Where the symbols take the elements:
$: bt->jd, qz->sq, ht->fc, sd->nl, sq->hs, jh->nr, ff->sf, bm->jc, rr->lq, dg->bt, pq->ms, hj->dg, fc->jq, tm->rt, cj->rn, sr->mf, jc->rd, rt->lj, ls->jj, jm->sl, gh->ld, zc->sr, ld->cj, sf->cc, sl->fm, rn->gh, hm->dp, qd->bm, fm->zl, ns->cq, zj->rr, rg->mz, bs->dd, dz->gm, sm->tr, bq->rg, gz->hm, jb->zq, jp->bs, pr->tp, cz->tb, dd->gr, md->ls, qt->lp, nl->nt, cc->zf, bb->qg, cf->qj, ch->jz, nt->pn, rm->qm, nq->gz, zl->jm, lq->jn, lp->hl, mb->pr, jd->hj, mf->bh, jq->hb, hl->hd, tr->cz, qg->dz, hd->qt, jj->bg, tp->mr, zt->bq, gr->jp, tb->sm, hn->ns, bg->md, jz->rm, ms->jh, bh->zc, qm->ch, nz->qz, pc->qq, qj->pc, nh->tm, lj->nh, gm->bb, mr->mb, fh->jb, cq->br, jn->zj, qq->cf, hb->ht, dp->nq, pn->sd, nr->pq, zf->ff, rd->qd, hs->nz, zq->dh, mz->zt, dh->fh, br->hn
%: bt->lp, qz->ls, ht->mb, sd->tm, sq->jj, jh->jb, ff->cf, bm->mf, rr->jh, dg->qt, pq->dh, hj->hd, fc->pr, tm->hs, cj->zt, sr->ns, jc->bh, rt->nz, ls->nt, jm->cz, gh->rg, zc->hn, ld->mz, sf->qj, sl->tb, rn->bq, hm->jn, qd->sr, fm->sm, ns->dz, zj->ms, rg->bt, bs->zf, dz->qd, sm->hb, bq->dg, gz->lq, jb->nq, jp->cc, pr->jm, cz->fc, dd->ff, md->nl, qt->rn, nl->rt, cc->pc, bb->jc, cf->rm, ch->jp, nt->lj, rm->dd, nq->rr, zl->tr, lq->nr, lp->gh, mb->zl, jd->hl, mf->cq, jq->tp, hl->ld, tr->ht, qg->rd, hd->cj, jj->pn, tp->sl, zt->hj, gr->sf, tb->jq, hn->qg, bg->sd, jz->bs, ms->fh, bh->br, qm->gr, nz->md, pc->ch, qj->qm, nh->sq, lj->qz, gm->bm, mr->fm, fh->dp, cq->gm, jn->pq, qq->jz, hb->mr, dp->zj, pn->nh, nr->zq, zf->qq, rd->zc, hs->bg, zq->gz, mz->jd, dh->hm, br->bb
+: ht->pn, jh->sm, ff->lp, bm->sf, rr->fm, pq->cz, fc->sd, sr->cf, jc->cc, jm->hs, zc->qq, sf->hl, sl->nz, hm->pr, qd->ff, fm->qz, ns->rm, zj->sl, bs->dg, dz->dd, sm->ls, gz->mb, jb->hb, jp->hj, pr->tm, cz->bg, dd->bt, cc->hd, bb->jp, cf->gh, ch->zt, rm->rg, nq->mr, zl->sq, lq->zl, mb->nh, mf->qj, jq->nl, tr->jj, qg->bs, tp->rt, gr->jd, tb->md, hn->jz, jz->bq, ms->tb, bh->pc, qm->mz, pc->cj, qj->ld, gm->gr, mr->lj, fh->jq, cq->qm, jn->jm, qq->rn, hb->nt, dp->tp, nr->tr, zf->qt, rd->zf, zq->ht, dh->fc, br->ch
§: bt->dd, qz->fm, ht->zq, sd->fc, sq->zl, ff->qd, dg->bs, hj->jp, fc->dh, tm->pr, cj->pc, rt->tp, ls->sm, jm->jn, gh->cf, ld->qj, sf->bm, sl->zj, rn->qq, fm->rr, rg->rm, bs->qg, sm->jh, bq->jz, jp->bb, pr->hm, cz->pq, dd->dz, md->tb, qt->zf, nl->jq, cc->jc, cf->sr, ch->br, nt->hb, rm->ns, zl->lq, lp->ff, mb->gz, jd->gr, jq->fh, hl->sf, tr->nr, hd->cc, jj->tr, tp->dp, zt->ch, gr->gm, tb->ms, bg->cz, jz->hn, qm->cq, nz->sl, pc->bh, qj->mf, nh->mb, lj->mr, mr->nq, qq->zc, hb->jb, pn->ht, zf->rd, hs->jm, mz->qm
*: bt->rg, qz->lj, ht->tr, sd->bg, sq->nh, jh->rr, ff->dd, bm->gm, rr->nq, dg->bq, pq->jn, hj->zt, fc->cz, tm->sd, cj->hd, sr->qd, jc->bb, rt->nl, ls->qz, jm->pr, gh->lp, zc->rd, ld->hl, sf->gr, sl->tp, rn->qt, hm->dh, qd->dz, fm->mr, ns->sr, zj->dp, rg->gh, bs->jz, dz->ns, sm->fm, bq->rn, gz->zq, jb->jh, jp->ch, pr->fc, cz->jm, dd->rm, md->nz, qt->dg, nl->md, cc->jp, bb->br, cf->ff, ch->pc, nt->ls, rm->cf, nq->jb, zl->mb, lq->gz, lp->bt, mb->ht, jd->mz, mf->bm, jq->tb, hl->jd, tr->zl, qg->hn, hd->hj, jj->sq, tp->jq, zt->cj, gr->qm, tb->sl, hn->zc, bg->hs, jz->qq, ms->zj, bh->jc, qm->qj, nz->rt, pc->cc, qj->sf, nh->pn, lj->nt, gm->cq, mr->hb, fh->ms, cq->mf, jn->hm, qq->zf, hb->sm, dp->fh, pn->jj, nr->lq, zf->bs, rd->qg, hs->tm, zq->nr, mz->ld, dh->pq, br->bh
&: bt->dg, qz->nz, ht->hb, sd->pn, sq->qz, jh->ms, ff->zf, bm->qd, rr->zj, dg->hj, pq->nr, hj->jd, fc->ht, tm->nh, cj->ld, sr->zc, jc->bm, rt->tm, ls->md, jm->zl, gh->rn, zc->bh, ld->gh, sf->ff, sl->jm, rn->cj, hm->gz, qd->rd, fm->sl, ns->hn, zj->jn, rg->bq, bs->jp, dz->qg, sm->tb, bq->zt, gz->nq, jb->fh, jp->gr, pr->mb, cz->tr, dd->bs, md->bg, qt->hd, nl->sd, cc->sf, bb->gm, cf->qq, ch->qm, nt->nl, rm->jz, nq->dp, zl->fm, lq->rr, lp->qt, mb->mr, jd->bt, mf->sr, jq->fc, hl->lp, tr->sm, qg->bb, hd->hl, jj->ls, tp->pr, zt->mz, gr->dd, tb->cz, hn->br, bg->jj, jz->ch, ms->pq, bh->mf, qm->rm, nz->hs, pc->qj, qj->cf, nh->lj, lj->rt, gm->dz, mr->tp, fh->dh, cq->ns, jn->lq, qq->pc, hb->jq, dp->hm, pn->nt, nr->jh, zf->cc, rd->jc, hs->sq, zq->jb, mz->rg, dh->zq, br->cq

The rows follow the links: the fewer symbols apart two elements are, the more alike their rows tend to be.

Rows with their elements:
[-214, -145,  -65,  205,  -41,   43,  -21, -106,   56, -109,   60,   57, -151,  161,  166, -170, -148, -151,  -38,   32,   37,   89,    7,  -22,   68,  151,  -64,  -67,    6,  -89,  148, -158,   24,   86,  174,   92,  119,  -14, -167,  105,  -79,   77,  124,  200,  125,    9, -186, -214,  192, -170,   34,   71,   42,   23,   36,   24]: br
[  54,  136,   68, -238,  114,  104,   58,   89,   42, -214,   57,  -78,   97, -117, -228,  -53,  -86,  131,  -26, -118,  -31,  -23,   90,   13,  -16, -141,  -59,    9,  172,   24,  -87,  -26,  -99,  -86,  -40,   38,  -33,   13,  137, -142,  190,  -67, -163, -318,  -34,   45,   32,  314,  -10,   87,  -64, -152,   92,   20,   17,  -83]: md
[ 175,  125,   26, -100,   15, -125,   92,   -9, -146,   79, -252,   -7,  347,   -2, -130,   71,  153,    9,    2,  149,  109,   -5,   24,   -1,   -8,   -6,   98,   97,   -1,   23,   62,    1,  -17,   53,  -27, -210,  -52,  -18,  155,  -82,   29,  -25,    9, -172, -264,  104,   85,  -65, -251,   83,  111,  -77,  -82,  -43,   -7,   25]: lp
[ -40, -245,  -42,  200, -104,  -82, -125, -143,   -3,  187,  -55,   46,  -77,  111,  196,  114,   -6, -114,  -16,  126,   28,   39,  -42,  -64,   45,  130,  -48,    3, -150,   11,   89,   38,   38,  197,  118,  -90,    2,   -4, -140,  201, -134,   41,  112,  332,   -9,   -5,   17, -239,   50,  -79,   68,  131, -200,  -92,  -67,   16]: jc
[-131,   14, -109,   79,   82,   52,  -34,   -7,  -18,  130,   32,   58, -160,  -50,  162,  240, -184,  -94, -125, -102,   63,   15,  -37,   35,  116,   -6,   23, -130, -229,   16,  114,  133,   13, -159,   38,  130,  -97,   87, -166,  122,  -52,   94,   -2,   31,  270, -230,  -56,   50,  190,  158, -147,   66,   -8,   78, -217, -232]: dh
[-130,  -22,  -48,   31,  -43,  -36,  104, -228,  -15,  105,   53,  -68,  -85,   97,   92,    0,   -3, -104,  101,  164,  136,   74, -104, -158,  -66,  137,  -68,  -92,  -68, -163,  105,  102,   14,   95,  239, -178,  211,  -44, -128,  182, -249,  -35,  132,  148,  127,  -80, -215, -121,  -54,  -58,   65,   24,  -54,  132,   40, -140]: zc
[ -37,   43,  -25,   81,  -28,  -67,  120,  -16, -215,  -41, -126,  230,  134,  164,   22,   62,  -34, -181, -138,   68,  294,   54,   -2,    3,   68,  121,  145,  -57, -107,   48,  252,   65, -127, -143,  140,  -43,  118,   21,    4,   17,   -5,   41,  176,  -49,  -40,   51,  -60,  -99,   11,  138,   51,   98,    7,   -6, -165, -126]: bs
[-120, -181,    3,  126,  -92,  -35,   37,    5,  -29, -172,   51,  132,    0,  186,  -13, -249, -153, -210,  -56,   78,  121,  128,    8,    2,   21,   79,  -14,   42,  101,  -72,  100, -244,  -79,  -13,   67,   60,  116,  -70,   28,   33,   36,  -36,  196,  154, -130,  170, -132, -115,  146, -125,  140,  103,   94,  -83,  126,   57]: ch
[ 252,    0,   61, -117,    9,  -26,  -68,  218,   58,   90,  -56,  -65,  122, -131, -108,  105,  179,  223,  -10,  -55, -221, -119,   24,   86,  -47, -183,   70,   90,   33,   97, -214,  -15,   50,   93, -236,   32, -151,  -46,  174,  -98,  153,  -15, -140,  -42, -130,   20,  228,  121,  -57,   47,   18,  -59,    3,  -77,   21,  155]: lj
[   0,  274,   20,  -74,  188,  164,  -94,   85,  -31,  -50,  -43,   47,   14, -134,   -4,  172,  -58,  108, -119, -300,   -8,  -61,    1,   22,  118,  -54,   34, -165,  -83,  132,   53,  126,   -4, -119,  -42,   68, -183,  151,   74,  -69,  142,   20, -182, -238,  182,  -56,  107,  142,  -33,  126, -208,   -5,   43,   28, -267,  -31]: jq
[-127, -200,  -35,  156, -118, -109,  -35, -164,   70,   80,   56,   39, -177,  126,  161,  -54,   19,  -20,  116,  113,   37,   24,  -41,  -54,  -85,  108,  -87,  -33,  -32,  -92,   69,  -14,   75,  166,   82,  -17,  178,  -42, -154,  161, -237,   18,  153,  265,   19,  -70, -148, -196,   76, -229,  103,   95,  -69,   39,  173,   56]: bh
[ 203,  -17,   63,  -23,  -83, -128,  -30,   34,  -63,   63, -182,   61,  229,   51,  -56,  -56,  210,   53,  -33,  120,  -36,  -38,   52,   38,   -7,   20,   42,  130,   70,  110,   -3, -109,    8,  156,  -63, -132,  -39,  -65,  161, -133,   73,  -61,  -17,  -81, -303,  160,  132, -134, -170,  -41,  129,   27,  -71,  -94,   36,  198]: hl
[ -24,   31,  -85, -166,   74,   67,  217,  177,  -13, -125,  100,   28,   80,  -38, -207,  -84, -164,  -70,    9,   17,   45,   30,    3,   39,  -84, -202,   20,   33,   49,  -17,  -98,  -41, -208, -196,  -40,  107,   51,  -20,  113,  -72,  146,  -55,  -64, -161,  -12,  -16,   21,  341,   54,  135,   51, -110,  176,   24,  108, -164]: bg
[ 117,   72,  119,   71,  -12,  -17,   -8,  129, -125, -202, -116,  220,  207,   49,  -52,  -39,   76,   -4,  -79,  -21,   66,  -21,   91,  126,   47,   53,   85,   60,   90,   63,   82,  -79,   37,  -63,  -29,   29,  -46,   23,  242, -170,  236,  -41,  -18, -115, -288,  254,   74, -197,  -66,  -54,   -3,   35,   36, -114,  -31,  224]: jd
[-133,  -77,  -70,  138,   27,   84, -146,   91,   71,   55,   90,  117, -277,   41,  246,  177, -107,  -23,  -92, -106,  -30,  -15,  -28,   10,   77,   -8,   47,  -52, -146,   53,  -13,  -12,   65,   11,  -43,  223, -135,   19, -103,  128,   -2,   11,    1,  205,  202, -121,   37,  -31,  248,    1, -103,  184,   -8,  -55,  -84,   26]: zq
[-157,  -53,  -74,  171,   45,  -18,  -27, -155,  -81,   44,  -95,  139,   24,  128,  194,   99,  -46, -206, -133,   -1,  221,   89,  -44, -115,  101,  163,   61, -179, -199,  -50,  253,   67,  -26,  -73,  192,    3,   22,   50, -186,   89, -106,   42,  178,   99,  114,  -85, -117, -176,   72,   54,  -48,   82,  -18,   28, -218,  -82]: qg
[ -56,   32,   15,  112,   77,  176, -254,   54,  116,   23,   52,   39, -195,  -56,  261,  137,  -71,   99,  -86, -265, -149,  -17,  -12,   43,  135,  117,  -44, -121,  -36,   97,   55,   19,  150,   47, -105,   93, -195,  140,  -90,   29,  109,   74, -107,   77,  162,  -49,   53,  -71,  188,  -14, -248,   74,   35,  -47, -221,  145]: jb
[ 177,  -53,  -11,  -62,  -71, -137,  144,  -42, -222,   87, -180,   71,  274,  145, -208,   81,  120, -155,  -77,  217,  127,  -60,  -36,   91,  -27,  -84,  120,   98,  -83,   18,  -35,   35, -113,  -60,  -25, -180,   58, -106,   50,  -42,    8,   30,   78,  -53, -251,   37,   55,   40, -173,  144,  226,   15,  -50,  -65,   11,  -82]: qt
[ -68,    9,   15,   17,   -6,   64, -172,  -37,  246,   57,  165, -230, -249, -195,  101,   -1,    7,  238,  106, -120, -196,    9,   -8,  -38,  -23,    5, -126,  -69,  -16,  -74, -158,   78,  180,  172,  -74,   47,  -45,   36, -111,   97,  -98,  -15, -110,  130,  197, -104,   -8,  -18,    1, -169, -140,  -23,  -31,   12,   74,   89]: rr
[ 159,  -96,   10,  -99, -153,   18,  123,  165,   57,  -97,  154,   -1,  -33,  -38, -130,   -9,   45,  112,  105,  126, -141,  -67,   -8,   84, -174, -223,   73,  193,   98,  -55, -290,  -27,  -99,  -15, -147,  101,   82,  -81,  114,   63,   64,  -12,   -1,    6,  -15,  -14,   75,  253,  113,  -17,   53,  -94,   69,  -44,  271,  101]: sq
[ 151,  -40,  -52, -123,   33,  -32,  155,   75,  -56,  154,  -35,   14,  150,  -96, -220,  143,   64,  -37,  -85,  154,   -5, -123,  -33,   76,  -82, -276,  109,   78,  -77,   58, -180,   77, -162,  -91, -186,  -15,   -8, -119,   28,   -8,   80,   23,  -41,  -71,  -91,  -50,  169,  314,    2,  205,   41, -106,  -31,  -37,   35,  -94]: tm
[  69,   14,    6, -146, -155, -130,  284,   33, -173,  -52,  -49,    8,  195,  102, -191,  -78,   52,  -86,  121,  246,  141,  -49,    0,  -32,  -98,  -82,   87,  156,   79, -114,  -41,   13, -159,  -47,  103, -109,  280,  -72,   62,    3,  -63,  -83,   70,  -39, -162,   86,  -67,   76, -167,    5,  168,  -75,  -40,   39,  207, -100]: rn

Each walk starts at a row. The symbols on each line, taken left to right, move it on to the next element.
Answer with the element's row; about right is enough.
new walk
[  23,  104,   40,  -90,   46,   73,   -1,  211,  109, -204,  100,  -97,   38,  -93,  -96, -185,    7,  118,  -20, -119, -128,  -12,   61,  108,  -19,  -94,  -86,   51,  229,   62, -130, -128,  -49,  -56, -161,   62,  -83,   22,  232, -139,  270,  -70,  -97, -129,  -55,  134,   54,  185,   84,   -9,  -18,  -78,  146,  -19,   90,  123]
* $ % -> [  52,  -65,  -15,  -67,  -84,   66,   73,  253,   19, -206,  129,   70,  -18,   11, -179, -132, -141,  -58,  -16,   17,  -72,    6,   49,  138,  -50, -242,   53,   84,   95,   44, -236, -159, -150, -157, -116,  205,   32,  -75,  109,  -47,  173,  -19,  -30,   25,  -33,   56,   70,  310,  191,   40,   37,  -21,  170,  -51,  178,  -33]
$ * % * -> [  99,   52,  -13, -151,  -74,  -84,  208,  109,  -14,  -12,   76,  -35,   57,  -99, -227,   12,   -9,   56,   71,  170,   -6,  -64,  -60,   96, -185, -255,   13,  100,    9,  -26, -251,   72, -141, -175,  -90,   55,   96,  -72,   50,   30,   -1,  -43,  -40,  -94,   10,  -61,   -4,  368,  -38,   50,   75, -159,   62,   53,  179, -150]
new walk
[ -86,   94,  -14,   94,   89,   33, -123, -141,  -58,   54, -141,   51,  -36,   72,  201,  115,    0,  -67,  -96, -115,  124,  110,  -26, -116,  100,  282,   -7, -181,  -66,   14,  336,  110,  102,   41,  149, -126,  -24,  125,  -50,  -13,  -93,   68,   29,  -75,   67,  -28, -111, -330, -101,   -8, -113,   77,  -65,   43, -259,  -21]
+ * & % * -> [-188,   29,  -36,   10,   18,  -63,  166,  -79, -134,  -81,   19,   53,   91,  201, -125, -154, -167, -318,    3,  115,  221,  118,  -36,  -86,   -8,   90,  -10,  -28,   18, -125,  201,  -92, -148, -122,  223,  -18,  162,  -30,  -23,  -11,  -48,  -26,  157,  -22,    7,   38, -228,  -16,   28,   53,  116,    2,   63,   13,   -2, -209]
$ % $ % & -> [ 118,   88,   14,  -65,   52,  -75,  -13, -166, -142,  174, -218,  -71,  263,  -30,    8,  151,  182,    8,  -46,   75,   60,  -28,    6,  -91,   71,  143,   39,  -35,  -41,  -51,  120,   40,  107,  178,   40, -290,  -18,    6,  -16,  -82, -105,    0,   26,  -99, -129,    4,   31, -196, -291,   30,  110,    1, -188,  -57, -134,   -4]
new walk
[ 126,  -62,  106,  101,  -45, -107, -168, -129,  -41,  113, -169,   20,  122,  112,   72,   54,  251,   26,   39,   48,  -21,  -33,   35,  -21,   25,  115,   -3,   57,    1,   51,   51,  -77,  129,  285,  -83, -184, -123,   15,   57, -105,  -13,  -15,  -15,   86, -207,  139,  152, -281, -107,  -97,   93,   71, -145,  -64,  -23,  271]
+ * § $ -> [ -27, -108,    9,  209, -152,  -51,  -47,   52, -173,  -45,  -91,  359,   45,  217,  100,   67,  -47, -215,  -90,   93,  152,   57,    9,   53,  109,  127,  185,    0, -100,   11,  153, -135,  -50,   -4,   36,   90,   49,   -2,  -15,  -29,   54,   46,  155,  124, -105,  133,   15, -176,  124,  -33,   48,  168,   64, -107, -118,   97]
& § * * -> [ -75,  -83,   43,   69, -124,   -5, -106, -210,  112,   15,   45, -145, -120,   28,  159, -124,   96,  126,  150,   21,  -47,   43,  -10, -106,  -32,  211, -174,  -66,   46, -123,  101,   10,  181,  198,  146,  -75,  120,   37,  -66,   35, -199,   -1,    6,  177,   25,   11, -148, -308,  -77, -261,  -34,   45, -115,   56,   82,  200]
new walk
[ -34,  -66,  -62,   23,  104,    7,  -32,  -92,    2,  293,   -1,  -81, -168,  -31,  108,  266,  -37,  -19,   22,   34,   23,  -50,  -77,  -28,   51,  -66,   64,  -89, -261,  -56,  -49,  154,   28,   70,  -37,  -17, -141,    9, -190,  209, -186,   90,   19,  168,  245, -219,   11,   71,   73,   84,  -32,   17, -140,   67, -163, -206]
+ % * % % -> [-131,   10, -111,  -90,  107,   40,  138,   65,   46, -106,  213,  -75,  -82,  -65,  -77,  -63, -216, -118,   16,  -63,   47,   41,  -19,   27,  -41, -141,   21,  -89,   51,  -87, -114,  -75, -139, -266,   -7,  171,  -13,    1,  -65,   81,   35,  -19,  -50, -114,  189, -139, -106,  273,  186,   97,  -57,  -74,  109,   83,   -4, -260]
$ % % + % -> [ 118,  157,   36, -270,   -3,   65,  123,   49,  -36,  -47,   84, -116,   83, -156, -211,  -11,  110,  222,  100,   18,  -72,  -87,   34,   58,  -97, -212,  -39,   77,  110,  -44, -192,  115,  -12,  -51,  -99,  -22,   42,  -31,   96,  -66,   44,  -76, -123, -222,  -58,  -14,   53,  268, -165,   14,  -15, -230,   27,   94,  177,  -50]
new walk
[-236,   66,    3,   15,  120,   53,  -41, -232,   14,  -43,  -34,  -67,  -84,   63,   79, -144,  -82,  -58,   42,  -54,   72,  150,   56, -118,   47,  230, -138, -200,   71,  -76,  280,  -80,   66,   52,  224, -125,   66,  101, -104,  -25, -121,   17,   12,  -39,   75,   23, -242, -296,  -76,  -53, -108,  -12,  -37,   83,  -88, -130]
& & & % $ -> [-110, -156,  -31,  216,  -37,    2, -174, -103,  -53,   31,  -11,  213, -119,  185,  260,   60,  -71, -139,  -88,  -48,   99,   19,  -39,   -4,  133,  202,   92,  -65, -113,  -11,  236,  -54,   28,   48,  140,   83,  -45,   41,  -77,   98,  -29,   55,  133,  243,   10,    5,  -13, -255,  129,  -65,    8,  198,  -29,  -83, -142,   98]
$ * % * -> [-250,  -38,  -34,   79,   -6,   35,  124, -147,   -3,  -48,   60,  -42,  -63,  109,   92, -147, -221, -254,   23,   46,  164,   91,  -48, -165,   32,  135,  -59, -148,  -16, -122,  206,  -35,  -50,  -58,  207,  -49,   96,   31, -189,   89, -108,   36,  147,   97,  170,  -23, -241, -148,   67,  -15,  -16,   52,   40,   41,  -86, -201]
new walk
[  47,   68,   28,   31,   69,  158, -198,  168,   97,  -92,    6,   87,  -64, -106,   51,  113,  -44,  101, -114, -241, -174,  -95,   30,  126,  127,  -12,   -2,  -67,  -31,  147,  -50,   21,  125,  -11,  -99,  142, -224,   92,   82,  -94,  192,   50, -172,  -54,   31,  -23,  191,   14,  130,   55, -217,   35,   85, -111, -139,  156]
& & & % $ -> [  63,  -42,  -62,  -68,   41,  -18,   44,    4,  -12,  303,  -47,  -94,    8, -111,  -77,  292,   18,  -32,   12,   88,   -2, -100, -105,   30,  -83, -165,  119,  -33, -183,   20, -207,  139,  -73,  -22, -110,  -35,  -73,  -61,  -75,  145,  -18,   18,  -45,   24,  116, -217,   90,  259,   19,  213,   42,  -72,  -76,   57,  -67, -204]
+ & * -> [ 122,  -63,  -13,   39,   -6,   19,   -4,  303,  -60,  -93,   69,  207,   20,  -12, -127,  107, -114,   24, -121,  -57,  -81,  -93,   16,  163,   10, -179,  131,   36,  -42,  134, -182,  -49, -121, -209, -188,  211,  -83,    4,  120,  -63,  225,  -11,  -29,  -25,  -73,   59,  191,  250,  181,  147,   67,   20,   99,  -91,   45,   66]
new walk
[  85,   72,  -27,  -29,  -43,  -66,  175,   71, -291, -100, -114,  240,  272,  165, -140,   19,  -15, -158,  -97,  150,  215,    2,  -44,   43,   16,   17,  213,   77,  -28,   56,   67,  -64, -158, -184,  112,    3,   61,  -61,   83,  -55,  118,    1,   85, -117, -216,  129,   22,   22,  -54,  121,   76,   58,   33,  -36,  -82,  -58]
$ § * * -> [ -20,  167,   92, -135,  -50,  -86,  106, -252,  -22,   16,  -57, -163,  126,   30, -112, -103,  161,   93,  105,   86,   71,   59,  -13, -123,  -81,  119,  -85,  -24,   97, -151,  131,  103,   60,  120,  184, -279,  210,   21,  -28,  -82, -193,  -46,  -15, -136,  -31,   17, -126, -115, -290, -112,   39,  -80,  -74,   75,   93,   -3]
* * $ * % & -> [ -29,  184,   29,   38,   73,  -13,  -33, -112, -176,  -49, -189,   94,  180,   87,   13,   59,   57, -101, -135,  -44,  220,   54,   10,  -42,  129,  190,  129, -122,   15,   46,  361,   33,   34,  -60,  201, -125,  -19,  112,   22, -128,   57,   -2,   54, -222,  -83,  156,  -36, -246, -164,   61,  -32,   59,  -37,   -9, -225,  -21]
new walk
[ -89,  127,  -21, -153,  219,  180,   78,   76,  108, -136,   93, -171,  -38, -176,  -89, -188, -106,   87,    5, -166,  -14,   65,   42,  -18,   34,  -82, -124, -154,  125,  -18,  -19,  -11,   -5, -120,  -13,   23,  -49,  122,   49,  -93,   82,   -6, -160, -273,  177,  -32, -100,  155,  -19,   66, -145, -128,  133,  102,  -68, -148]
§ % % -> [  10,   11,  -37,  -55,  101,   40, -166, -111,   66,  252,   -6, -209,  -75, -152,  124,  168,   53,   97,   21, -107,  -67,  -59,  -23,  -76,   78,    9,  -60,  -92, -150,   10,  -27,  158,  149,  141,  -38,  -32, -183,   35, -167,   62,  -94,   77, -139,   17,  256, -165,   82,    1,  -89,   83, -111,  -16, -154,   49, -142,  -83]
+ * & % * -> [ -64,   75,  -79,  -20,   87,   30,   57,  160,  -94,   78,   13,  182,  -47,  -15,  -37,  252, -139,  -82, -124, -107,  103,  -26,  -45,   66,   64, -107,  164,  -61, -164,  130,  -36,   94, -107, -158,  -10,  168, -101,   58,  -50,   54,   63,   36,  -29, -109,  113, -172,   71,  237,  164,  224,  -81,   14,  111,   13, -170, -221]
new walk
[ -75,  -38,  -77, -114,    2,   22,  139,   52,   82,   45,  186, -179, -126,  -37, -119,  105,  -52,   79,  187,  112,  -47,  -66, -107,   18, -181, -185,  -31,   28,  -27, -116, -209,  171,  -64, -131,  -21,   36,  105,  -64, -100,  136, -125,   47,   27,  -11,  156, -172,  -62,  341,   75,   92,  -11, -135,   24,  115,  150, -170]
+ * § $ -> [ 136,  101,  -23, -103,  209,   48,  -78,  -44,   52,  232, -131, -225,   29, -208,  -44,  197,  114,  130,   21,  -39, -104, -100,  -21,   25,   42, -106,  -34,  -33,  -57,   43, -112,  159,   81,   54, -120, -141, -188,   81,   41,  -10,   -8,   21, -143, -165,   61,  -95,  179,  131, -118,  175,  -60,  -74, -116,   42, -133,  -69]
$ $ & -> [ 175,  -62,    7,   17,   30,   -1, -183,   50,  145,  151,  -27, -101,  -62, -186,   42,   87,  140,  225,   10,  -91, -269, -132,   14,   59,   31,  -44,   41,   62,  -10,  108, -266,   55,  157,  206, -225,  -28, -212,   -3,   18,  -58,  134,    4, -160,   59,    0,  -62,  239,   55,   -6,   -3,  -81,   -4, -120,  -15, -101,  180]
new walk
[-113,  -45,   12,  166,   -8,   47, -229,  -97,  -17,   -4,  -71,   75,  -82,   85,  180,  -16,  -22,   15,  -96, -175,   23,   53,   -3,  -37,  156,  232,   -4, -114,  -21,   56,  238,  -37,  164,  104,  134,  -34,  -47,  115,  -25,  -48,   25,   67,   62,   78,   37,   50,  -55, -326,   29, -116,  -56,  139,  -44,  -66, -180,  121]
* & % * + -> [-118,   93,    2,  -74,   47,   33,   78, -138,  -30, -199,  -56,  -55,  121,   58,  -61, -251,  -37, -120,  -11,  -40,  108,  100,   -7, -115,   45,  163,  -69, -145,  150,  -94,  272, -112,   -8,  -38,  226, -141,  134,   57,   55, -113,   41,  -31,   -6, -224,   -6,  140, -214, -140, -114,    7,   25,  -24,   37,   47,   -1,  -79]
& % $ $ * % -> [ -10,   47,  102,  166,   18,   27, -174,   72,  -23, -124, -166,  199,   88,   94,  134,    3,   66,  -11,  -98, -135,   86,    4,  131,   44,  104,  206,   26,   -5,    0,   94,  259,  -81,   71,   42,   25,  -16, -102,   89,   72, -161,  117,   24,   35,    9, -199,  199,   88, -339,  -49,  -94,  -43,  142,  -13,  -85,  -98,  255]
